Below are the code and all the weights of a small trained network. Each question names an input and a class and asks about switching units off, where a switched-off unit gives its printed mean instead of its output.

import numpy as np


def w(rows, s, z=0):
    codes = np.array(rows[::2]) - 128.0
    scale = np.full(codes.shape[1], s)
    scale[-1] = z or s
    return codes * scale


def f(y):
    return np.maximum(y, 0)


def log_softmax(a):
    a = a - a.max(-1, keepdims=True)
    return a - np.log(np.exp(a).sum(-1, keepdims=True))


def net(x, mask):
    res = np.array(x, float).reshape(1, 5) / 4 @ E
    y = f(res @ A[0][:, :-1].T + A[0][:, -1])
    res = res + np.where(mask, y, B[0][:, -1]) @ B[0][:, :-1]
    return log_softmax(res[-1] @ U[:, :-1].T + U[:, -1])


A, B = {}, {}
E = w([
[139,209,142,100,178,59],'x0',
[102,92,41,59,168,106],'x1',
[169,158,79,128,85,149],'x2',
[238,129,114,126,254,203],'x3',
[166,133,110,117,94,135],'x4',
],0.0071)
A[0] = w([
[174,116,137,152,205,147,36],'neuron 1',
[146,149,217,208,122,172,101],'neuron 2',
[120,172,107,161,159,104,181],'neuron 3',
[146,173,130,130,190,173,6],'neuron 4',
[166,234,156,104,175,6,75],'neuron 5',
[195,174,216,199,82,125,144],'neuron 6',
[179,118,152,123,171,184,69],'neuron 7',
[2,174,114,177,39,72,19],'neuron 8',
[172,137,158,110,165,179,31],'neuron 9',
[160,146,139,135,181,171,18],'neuron 10',
[151,177,197,194,116,140,16],'neuron 11',
[123,190,184,169,120,175,74],'neuron 12',
[150,230,186,149,140,96,76],'neuron 13',
[146,140,121,165,160,145,37],'neuron 14',
[147,172,111,184,198,198,32],'neuron 15',
[173,205,152,157,162,14,56],'neuron 16',
],0.0082,0.0025)
B[0] = w([
[101,204,147,147,83,180,189],'neuron 1',
[158,78,108,82,214,223,210],'neuron 2',
[202,37,70,125,139,188,167],'neuron 3',
[119,165,173,97,88,205,171],'neuron 4',
[167,23,146,192,104,56,221],'neuron 5',
[64,131,87,70,254,157,225],'neuron 6',
[79,209,147,180,67,64,192],'neuron 7',
[73,209,175,134,119,178,254],'neuron 8',
[149,193,150,164,62,150,176],'neuron 9',
[50,164,238,97,115,97,174],'neuron 10',
[136,166,52,54,132,160,178],'neuron 11',
[165,114,73,48,191,157,176],'neuron 12',
[161,21,161,88,110,105,192],'neuron 13',
[53,115,198,118,62,189,150],'neuron 14',
[126,182,194,162,95,145,191],'neuron 15',
[146,49,134,165,63,124,196],'neuron 16',
],0.0066,0.0064)
U = w([
[124,117,87,122,169,113,253],'0',
[87,191,163,142,96,102,42],'1',
[130,81,36,2,229,122,117],'2',
[170,21,100,179,107,103,96],'3',
],0.0065,0.0033)

Each question gives the input, the list of numbers given to net, and the class t.
The units are the neurons (one row each of A and B). Each row of codes is followed by its name. A weight is (code - 128) times the scale printed after its matrix; where a second scale follows, it is the last column's (A, B and U).
mask holds one flag per neuron, in row order. A switched-off neuron (its flag False) gives its mean, the last column of its row in B, instead of its output. The means were averaged over made-up inputs and are rounded, as every weight is.
A unit's drop is (log p(t) with every unit on - log p(t) with that unit switched off) / (log p(t) with every unit on - log p(t) with every unit switched off).
The circuit of an input: a set's keep is (log p(t) with only the set's units on - log p(t) with every unit switched off) / (log p(t) with every unit on - log p(t) with every unit switched off). Starting from the 12 units with the biggest drops (on a tie, the unit counted first), units are removed one at a time, each time the one whose removal leaves the highest keep (on an exact tie, the one counted first), for as long as the keep stays at least 0.8.
units of the circuit, in order: the units of the circuit, biggest drop first
top k neurons: the k neurons with the biggest drops, biggest first
drop of u: that unit's drop, to one decimal
input [7,-3,1,3,2], class 3: units of the circuit, in order : (neuron 5; neuron 16)
input [7,-8,-1,4,-1], class 2: units of the circuit, in order : (neuron 6; neuron 2)
input [-7,-7,8,2,3], class 2: units of the circuit, in order : (neuron 6; neuron 2; neuron 12)
input [8,-6,-1,6,0], class 3: units of the circuit, in order : (neuron 5)
input [6,-5,1,-5,0], class 3: units of the circuit, in order : (neuron 5; neuron 13)
input [8,-5,-8,1,1], class 3: top 2 neurons : (neuron 5; neuron 16)
input [7,2,-6,2,-6], class 3: drop of neuron 5 : 0.3
input [-1,-8,8,-7,-6], class 2: drop of neuron 8 : -0.1
input [-5,3,-2,5,-4], class 1: drop of neuron 7 : 0.1
input [7,-3,8,4,-2], class 3: units of the circuit, in order : (neuron 5; neuron 16)
